Below are the code and all the weights of a small trained network. Each question names an input and a class and asks about switching units off, where a switched-off unit gives its printed mean instead of its output.

import numpy as np


def w(rows, s, z=0):
    codes = np.array(rows[::2]) - 128.0
    scale = np.full(codes.shape[1], s)
    scale[-1] = z or s
    return codes * scale


def norm(h):
    return h / np.sqrt((h * h).mean(-1, keepdims=True) + 1e-5)


def f(y):
    return np.maximum(y, 0)


def log_softmax(a):
    a = a - a.max(-1, keepdims=True)
    return a - np.log(np.exp(a).sum(-1, keepdims=True))


def net(x, mask):
    res = np.array(x, float).reshape(1, 4) / 4 @ E
    u = 0
    for l in range(2):
        y = f(norm(res) @ A[l][:, :-1].T + A[l][:, -1])
        res = res + np.where(mask[u : u + 6], y, B[l][:, -1]) @ B[l][:, :-1]
        u += 6
    return log_softmax(norm(res)[-1] @ U[:, :-1].T + U[:, -1])


A, B = {}, {}
E = w([
[135,170,134,160,190,136,160,139,165,122,166,141],'x0',
[94,58,170,104,171,230,41,91,99,201,151,91],'x1',
[182,169,60,55,19,104,157,128,85,124,109,104],'x2',
[103,186,111,134,186,131,244,38,164,72,254,52],'x3',
],0.0036)
A[0] = w([
[158,150,165,87,193,164,63,60,186,143,192,85,45],'0.n1',
[165,80,2,47,118,99,170,120,133,68,116,106,4],'0.n2',
[114,103,122,183,160,154,88,80,107,95,176,35,120],'0.n3',
[130,174,24,76,13,99,197,106,122,63,119,42,46],'0.n4',
[149,125,20,31,67,23,200,103,127,129,136,92,20],'0.n5',
[105,145,151,172,192,87,221,152,231,9,88,176,51],'0.n6',
],0.0037,0.0018)
B[0] = w([
[130,113,74,84,115,130,130,55,162,194,212,125,219],'0.n1',
[198,134,85,103,70,138,218,78,69,62,143,135,181],'0.n2',
[112,58,166,133,149,172,134,87,134,189,115,123,217],'0.n3',
[191,180,59,138,90,152,137,51,72,2,15,154,244],'0.n4',
[190,124,112,79,120,188,139,104,91,35,133,149,224],'0.n5',
[70,165,197,190,174,76,171,175,180,179,173,161,253],'0.n6',
],0.0063,0.0039)
A[1] = w([
[77,222,165,234,214,62,208,177,214,94,129,163,3],'1.n1',
[3,127,140,175,197,200,76,171,195,137,179,134,146],'1.n2',
[6,219,106,235,163,91,180,150,101,80,128,134,95],'1.n3',
[117,145,130,159,83,152,65,184,103,148,78,144,36],'1.n4',
[183,129,60,79,95,43,157,84,20,17,140,111,30],'1.n5',
[40,169,153,198,225,42,246,181,167,123,174,202,88],'1.n6',
],0.0043,0.0011)
B[1] = w([
[164,151,217,213,92,9,105,210,219,93,166,71,243],'1.n1',
[148,160,106,89,100,134,200,79,104,106,141,84,240],'1.n2',
[177,71,200,145,116,38,57,117,131,183,112,115,198],'1.n3',
[92,86,96,117,116,72,116,186,98,179,82,128,171],'1.n4',
[131,166,116,149,121,253,189,111,74,58,67,162,231],'1.n5',
[197,187,159,161,109,20,118,192,165,93,139,79,253],'1.n6',
],0.0059)
U = w([
[198,164,224,192,111,1,159,207,206,95,168,65,249],'0',
[68,31,160,50,199,230,163,21,147,241,199,39,226],'1',
[207,180,57,63,42,221,214,70,38,3,21,183,250],'2',
[39,179,34,57,168,182,95,215,204,103,194,188,5],'3',
[119,196,49,105,190,110,168,120,173,161,194,121,8],'4',
[104,27,111,56,72,123,55,215,60,226,11,179,240],'5',
],0.005,0.0029)

Each question gives the input, the list of numbers given to net, and the class t.
The units are the neurons (one row each of A and B). Each row of codes is followed by its name. A weight is (code - 128) times the scale printed after its matrix; where a second scale follows, it is the last column's (A, B and U).
mask holds one flag per neuron, layer by layer. A switched-off neuron (its flag False) gives its mean, the last column of its row in B, instead of its output. The means were averaged over made-up inputs and are rounded, as every weight is.
A unit's drop is (log p(t) with every unit on - log p(t) with that unit switched off) / (log p(t) with every unit on - log p(t) with every unit switched off).
The circuit of an input: a set's keep is (log p(t) with only the set's units on - log p(t) with every unit switched off) / (log p(t) with every unit on - log p(t) with every unit switched off). Starting from all 12 units, units are removed one at a time, each time the one whose removal leaves the highest keep (on an exact tie, the one counted first), for as long as the keep stays at least 0.8.
circuit, biggest first: the units of the circuit, biggest drop first
unit that matters most: the unit with the biggest drop
top k neurons: the k neurons with the biggest drops, biggest first
k most important neurons of layer l: the k neurons of layer l with the biggest drops, biggest first
drop of u: that unit's drop, to one decimal
input [-8,6,2,6], class 1: unit that matters most : 0.n3
input [-8,1,-6,7], class 1: circuit, biggest first : 0.n3; 1.n1
input [8,5,-8,-8], class 1: top 2 neurons : 0.n6; 0.n4
input [2,-8,4,5], class 2: 2 most important neurons of layer 0 : 0.n4; 0.n5
input [7,1,-2,-7], class 5: top 3 neurons : 0.n6; 1.n1; 1.n6
input [-8,0,-4,6], class 1: top 2 neurons : 0.n3; 1.n1
input [-1,-5,0,-7], class 5: top 2 neurons : 0.n6; 0.n4
input [-1,3,2,-1], class 5: 4 most important neurons of layer 0 : 0.n4; 0.n6; 0.n5; 0.n1
input [-3,-6,-2,-8], class 5: drop of 0.n6 : 0.3
input [-5,3,3,-4], class 5: drop of 0.n4 : 0.3
input [3,-5,3,-1], class 2: drop of 1.n3 : 0.0
